Here is a tiny trained network, its code and every weight. The questions are about switching its units off for an input and a target symbol, where a switched-off unit gives its printed mean instead of its output.

import numpy as np


def w(rows, s, z=0):
    codes = np.array(rows[::2]) - 128.0
    scale = np.full(codes.shape[1], s)
    scale[-1] = z or s
    return codes * scale


def f(y):
    return np.maximum(y, 0)


def softmax(a):
    e = np.exp(a - a.max(-1, keepdims=True))
    return e / e.sum(-1, keepdims=True)


def log_softmax(a):
    a = a - a.max(-1, keepdims=True)
    return a - np.log(np.exp(a).sum(-1, keepdims=True))


def net(x, mask):
    ids = ['ΘΣΦαγεζηλμξπψ'.index(c) for c in x.split()]
    T = len(ids)
    res = E[ids] + P[:T]
    r = res
    for j in range(2):
        rows = slice(2 * j, 2 * j + 2)
        q, k, v = (r @ M[0][rows].T for M in (Q, K, V))
        z = softmax(np.where(np.tri(T) > 0, q @ k.T / 2**0.5, -1e9)) @ v
        o = O[0][rows]
        res = res + np.where(mask[j], z, o[:, -1]) @ o[:, :-1]
    y = f(res @ A[0][:, :-1].T + A[0][:, -1])
    res = res + np.where(mask[2:14], y, B[0][:, -1]) @ B[0][:, :-1]
    return log_softmax(res[-1] @ U[:, :-1].T + U[:, -1])


Q, K, V, O, A, B = {}, {}, {}, {}, {}, {}
E = w([
[93,156,172,71,112,149,49,148],'Θ',
[145,71,48,137,187,107,100,187],'Σ',
[128,247,114,92,142,222,151,129],'Φ',
[135,168,44,155,9,158,149,122],'α',
[92,133,72,245,192,130,139,183],'γ',
[161,213,192,97,153,163,60,152],'ε',
[59,181,165,63,90,182,85,172],'ζ',
[38,125,134,173,100,138,205,36],'η',
[143,220,141,92,147,185,103,133],'λ',
[115,44,156,87,73,74,186,70],'μ',
[83,132,157,226,160,57,173,183],'ξ',
[150,183,139,83,169,169,51,93],'π',
[222,143,59,197,75,85,147,57],'ψ',
],0.013)
P = w([
[179,47,230,198,109,253,122,135],'0',
[99,138,157,111,124,135,73,141],'1',
[103,157,132,108,111,119,85,143],'2',
[105,174,101,110,112,109,91,121],'3',
[119,191,92,103,112,109,104,120],'4',
[118,203,72,98,122,89,99,114],'5',
[124,222,69,100,122,75,107,103],'6',
[116,239,60,98,136,56,109,99],'7',
],0.0056)
Q[0] = w([
[138,220,181,115,234,163,32,210],'h1',
[112,177,168,113,119,171,75,128],'h1',
[99,182,208,10,141,183,100,103],'h2',
[143,121,132,165,136,153,96,175],'h2',
],0.012)
K[0] = w([
[158,78,155,182,143,188,126,166],'h1',
[163,132,165,153,90,177,109,111],'h1',
[169,55,194,146,117,251,146,118],'h2',
[141,168,107,129,154,132,111,149],'h2',
],0.016)
V[0] = w([
[138,123,103,67,53,200,99,54],'h1',
[211,58,26,165,171,123,61,82],'h1',
[226,157,175,115,178,96,1,205],'h2',
[135,234,75,172,188,198,173,155],'h2',
],0.0076)
O[0] = w([
[79,137,185,194,202,197,201,182,251],'h1',
[56,191,144,93,160,26,179,13,78],'h1',
[91,92,152,204,98,238,96,3,85],'h2',
[132,53,170,28,111,196,222,121,145],'h2',
],0.0077,0.0025)
A[0] = w([
[218,160,114,162,144,107,168,84,92],'n1',
[140,129,124,143,117,191,94,168,50],'n2',
[65,151,132,208,218,159,126,145,135],'n3',
[134,159,111,137,176,100,112,227,135],'n4',
[85,63,86,145,132,99,120,149,217],'n5',
[207,97,103,26,98,144,138,155,59],'n6',
[130,96,162,47,80,184,123,127,133],'n7',
[116,138,158,28,185,135,145,141,4],'n8',
[96,178,144,203,79,149,77,73,3],'n9',
[101,9,208,134,120,86,179,126,52],'n10',
[169,96,48,97,165,165,87,179,77],'n11',
[72,145,144,116,204,109,99,56,21],'n12',
],0.011,0.0059)
B[0] = w([
[92,100,118,152,175,109,34,177,153],'n1',
[149,160,71,131,153,140,108,195,187],'n2',
[67,84,162,132,120,62,104,95,224],'n3',
[138,100,99,80,98,167,120,71,254],'n4',
[136,155,156,136,102,125,211,84,208],'n5',
[154,77,193,186,100,37,91,149,158],'n6',
[199,153,144,139,159,125,123,87,214],'n7',
[115,67,101,90,216,111,151,158,161],'n8',
[166,43,62,154,112,103,161,144,177],'n9',
[9,69,202,201,186,211,63,101,145],'n10',
[85,80,210,154,51,168,124,163,161],'n11',
[124,160,147,113,73,133,167,207,162],'n12',
],0.012,0.0069)
U = w([
[67,78,38,226,199,48,71,229,158],'Θ',
[232,225,46,108,38,109,251,154,253],'Σ',
[161,105,181,158,207,116,171,197,84],'Φ',
[89,81,73,50,234,155,128,114,106],'α',
[245,145,60,65,145,36,156,60,104],'γ',
[197,48,40,139,142,186,127,49,72],'ε',
[63,156,164,151,112,216,77,209,88],'ζ',
[135,48,95,85,103,120,126,184,47],'η',
[151,254,179,121,198,209,97,43,146],'λ',
[82,141,86,68,97,161,27,59,80],'μ',
[163,178,190,156,80,91,78,149,53],'ξ',
[8,35,252,206,103,133,191,42,174],'π',
[57,203,199,111,158,91,118,217,106],'ψ',
],0.0067,0.0063)

Each question gives the input, a string of symbols that net reads in full, and the target symbol t.
The units are the heads (2 rows each of Q, K, V and O) and the neurons (one row each of A and B). Each row of codes is followed by its name. A weight is (code - 128) times the scale printed after its matrix; where a second scale follows, it is the last column's (O, A, B and U).
mask holds one flag per unit, heads first, then neurons. A switched-off unit (its flag False) gives its mean, the last column of its rows in O or B, instead of its output. The means were averaged over made-up inputs and are rounded, as every weight is.
A unit's drop is (log p(t) with every unit on - log p(t) with that unit switched off) / (log p(t) with every unit on - log p(t) with every unit switched off).
The circuit of an input: a set's keep is (log p(t) with only the set's units on - log p(t) with every unit switched off) / (log p(t) with every unit on - log p(t) with every unit switched off). Starting from the 12 units with the biggest drops (on a tie, the unit counted first), units are removed one at a time, each time the one whose removal leaves the highest keep (on an exact tie, the one counted first), for as long as the keep stays at least 0.8.
circuit, biggest first: the units of the circuit, biggest drop first
unit that matters most: the unit with the biggest drop
top k neurons: the k neurons with the biggest drops, biggest first
heads that matter: for each layer, one digit per head in row order, 1 if its drop is at least 0.15 and else 0, layers parted by /
input π Φ ψ μ Φ λ λ, target π: circuit, biggest first : (h1 h2 n3)
input λ α γ ε Φ, target λ: heads that matter : 01
input Σ ζ Φ α Σ, target Σ: heads that matter : 10
input ψ λ ζ γ η α ξ π, target ψ: unit that matters most : h1
input Φ Φ Φ μ ξ ε γ Φ, target Φ: heads that matter : 11
input η γ α Θ α μ π, target η: heads that matter : 01
input η π λ, target η: top 4 neurons : (n4 n11 n6 n8)
input ε Σ λ η μ Σ, target Σ: circuit, biggest first : (h1 n3 n5)
input Σ λ π α π, target Σ: heads that matter : 11
input π ξ α ε μ Θ η π, target π: circuit, biggest first : (h2 h1 n3)
input Σ Θ α λ, target Σ: heads that matter : 11
input γ ξ π ε μ μ ζ ε, target γ: top 2 neurons : (n7 n8)
input ε π ξ ψ π, target ε: circuit, biggest first : (h2 n9)
input ζ ε μ λ, target ζ: unit that matters most : h1
input γ ξ α π Σ α ε, target γ: circuit, biggest first : (h1 h2 n7)
input π π ε π Φ Σ Φ, target π: circuit, biggest first : (n3 h2)
input ξ μ π Σ μ λ, target ξ: heads that matter : 10
input α ε λ μ π γ π, target α: top 2 neurons : (n8 n4)
input μ Θ ζ π Θ Θ ε, target μ: heads that matter : 01
input ζ α Σ Φ Φ ε ε ε, target ζ: circuit, biggest first : (h1 n11)
input Φ ε ψ η ε, target Φ: top 2 neurons : (n6 n8)
input λ λ ξ γ ξ, target Σ: circuit, biggest first : (h1 n3)
